Below is a small trained network, with its code and all its weights. Each question gives an input and a class and asks what happens when units are switched off, that is, made to give their printed mean instead of their output.

import numpy as np


def w(rows, s, z=0):
    codes = np.array(rows[::2]) - 128.0
    scale = np.full(codes.shape[1], s)
    scale[-1] = z or s
    return codes * scale


def f(y):
    return y / 2 * (1 + np.tanh(0.7978845608 * (y + 0.044715 * y**3)))


def log_softmax(a):
    a = a - a.max(-1, keepdims=True)
    return a - np.log(np.exp(a).sum(-1, keepdims=True))


def net(x, mask):
    res = np.array(x, float).reshape(1, 8) / 4 @ E
    y = f(res @ A[0][:, :-1].T + A[0][:, -1])
    res = res + np.where(mask, y, B[0][:, -1]) @ B[0][:, :-1]
    return log_softmax(res[-1] @ U[:, :-1].T + U[:, -1])


A, B = {}, {}
E = w([
[70,166,221,106,165,211,190,225],'x0',
[111,78,134,140,74,160,133,120],'x1',
[123,123,125,140,103,139,128,128],'x2',
[91,38,141,142,44,172,152,107],'x3',
[146,166,32,57,133,125,178,140],'x4',
[187,85,45,166,224,254,111,84],'x5',
[116,110,127,136,117,135,140,118],'x6',
[119,115,146,98,124,142,126,107],'x7',
],0.0075)
A[0] = w([
[124,126,163,81,99,22,195,138,95],'neuron 0',
[97,74,154,221,150,106,17,107,36],'neuron 1',
[69,108,88,156,152,165,108,125,6],'neuron 2',
[95,183,135,119,121,216,170,132,105],'neuron 3',
[134,150,130,145,69,72,170,181,102],'neuron 4',
[97,69,166,106,88,128,141,178,145],'neuron 5',
[149,99,67,207,207,208,155,79,77],'neuron 6',
[92,98,112,137,215,151,112,87,59],'neuron 7',
[107,142,1,36,89,153,204,161,120],'neuron 8',
[67,146,158,134,175,217,161,199,42],'neuron 9',
[126,79,105,133,120,97,144,102,2],'neuron 10',
[128,115,143,147,213,155,125,84,25],'neuron 11',
[57,138,154,243,156,153,152,90,208],'neuron 12',
[127,72,78,124,132,114,45,46,181],'neuron 13',
[159,139,85,138,158,217,109,83,42],'neuron 14',
[184,121,78,141,98,83,45,13,41],'neuron 15',
[155,109,150,116,113,146,178,177,18],'neuron 16',
[130,164,136,116,151,116,143,158,15],'neuron 17',
],0.0093,0.0051)
B[0] = w([
[73,159,77,200,80,219,92,84,243],'neuron 0',
[163,203,151,78,176,114,101,124,194],'neuron 1',
[40,169,128,220,141,128,117,105,129],'neuron 2',
[148,127,118,73,143,70,177,123,193],'neuron 3',
[64,142,165,166,151,190,101,56,199],'neuron 4',
[100,154,168,132,188,140,101,102,204],'neuron 5',
[67,206,83,83,53,161,118,74,255],'neuron 6',
[112,148,63,145,177,127,114,66,162],'neuron 7',
[219,63,196,106,203,196,58,181,242],'neuron 8',
[136,106,74,86,141,12,216,176,229],'neuron 9',
[95,140,1,142,62,58,156,190,127],'neuron 10',
[145,144,78,92,125,140,128,78,153],'neuron 11',
[186,109,184,96,197,179,109,157,218],'neuron 12',
[121,48,141,116,137,98,97,177,253],'neuron 13',
[99,200,41,153,46,149,140,68,199],'neuron 14',
[134,65,189,190,206,39,219,193,245],'neuron 15',
[123,92,80,143,102,42,205,168,129],'neuron 16',
[53,126,173,229,157,133,120,146,136],'neuron 17',
],0.0084,0.0067)
U = w([
[254,111,179,77,210,188,67,153,254],'0',
[139,84,123,112,182,56,208,193,76],'1',
[127,156,119,120,112,176,86,51,2],'2',
],0.0076,0.0056)

Each question gives the input, the list of numbers given to net, and the class t.
The units are the neurons (one row each of A and B). Each row of codes is followed by its name. A weight is (code - 128) times the scale printed after its matrix; where a second scale follows, it is the last column's (A, B and U).
mask holds one flag per neuron, in row order. A switched-off neuron (its flag False) gives its mean, the last column of its row in B, instead of its output. The means were averaged over made-up inputs and are rounded, as every weight is.
A unit's drop is (log p(t) with every unit on - log p(t) with that unit switched off) / (log p(t) with every unit on - log p(t) with every unit switched off).
The circuit of an input: a set's keep is (log p(t) with only the set's units on - log p(t) with every unit switched off) / (log p(t) with every unit on - log p(t) with every unit switched off). Starting from the 12 units with the biggest drops (on a tie, the unit counted first), units are removed one at a time, each time the one whose removal leaves the highest keep (on an exact tie, the one counted first), for as long as the keep stays at least 0.8.
units of the circuit, in order: the units of the circuit, biggest drop first
unit that matters most: the unit with the biggest drop
top k neurons: the k neurons with the biggest drops, biggest first
drop when u is switched off: that unit's drop, to one decimal
input [-4,8,-7,-1,-6,7,0,1], class 2: top 2 neurons => neuron 6; neuron 14
input [4,3,0,-5,1,-1,-2,3], class 1: unit that matters most => neuron 8
input [-4,-6,7,7,-3,-1,-1,6], class 1: units of the circuit, in order => neuron 8; neuron 15
input [-6,6,-5,-1,-2,5,4,-7], class 1: top 4 neurons => neuron 15; neuron 13; neuron 8; neuron 0
input [-5,1,-8,1,7,-6,-2,-3], class 0: top 2 neurons => neuron 8; neuron 6
input [-5,5,8,8,-5,-5,5,4], class 0: units of the circuit, in order => neuron 1; neuron 12
input [5,1,7,8,5,-8,-6,2], class 2: top 2 neurons => neuron 0; neuron 4
input [0,6,2,-1,-2,3,-6,-5], class 2: top 3 neurons => neuron 8; neuron 15; neuron 6
input [8,5,1,-7,-7,4,8,5], class 1: top 3 neurons => neuron 9; neuron 8; neuron 3
input [-4,-8,3,0,-3,-6,3,6], class 2: top 3 neurons => neuron 0; neuron 8; neuron 9
input [-5,7,-3,1,6,8,-8,4], class 2: top 2 neurons => neuron 6; neuron 14
input [6,-2,2,4,-2,1,3,-1], class 1: top 2 neurons => neuron 9; neuron 8
input [-3,-7,5,-3,-5,-6,5,6], class 2: top 2 neurons => neuron 0; neuron 8
input [-8,-1,1,1,-7,3,-2,8], class 1: top 2 neurons => neuron 15; neuron 8
input [3,1,-1,-2,8,-8,-2,-6], class 0: top neuron => neuron 8
input [-6,7,-1,1,-3,-1,1,2], class 1: top 2 neurons => neuron 15; neuron 8
input [-8,-4,0,-2,2,5,4,5], class 1: drop when neuron 15 is switched off => 1.1
input [7,3,8,-8,2,-1,-5,-3], class 1: drop when neuron 0 is switched off => 0.0
input [-8,7,1,-2,-1,-1,8,6], class 1: drop when neuron 15 is switched off => 0.1
input [-4,-1,2,2,-7,-8,-8,3], class 2: units of the circuit, in order => neuron 0
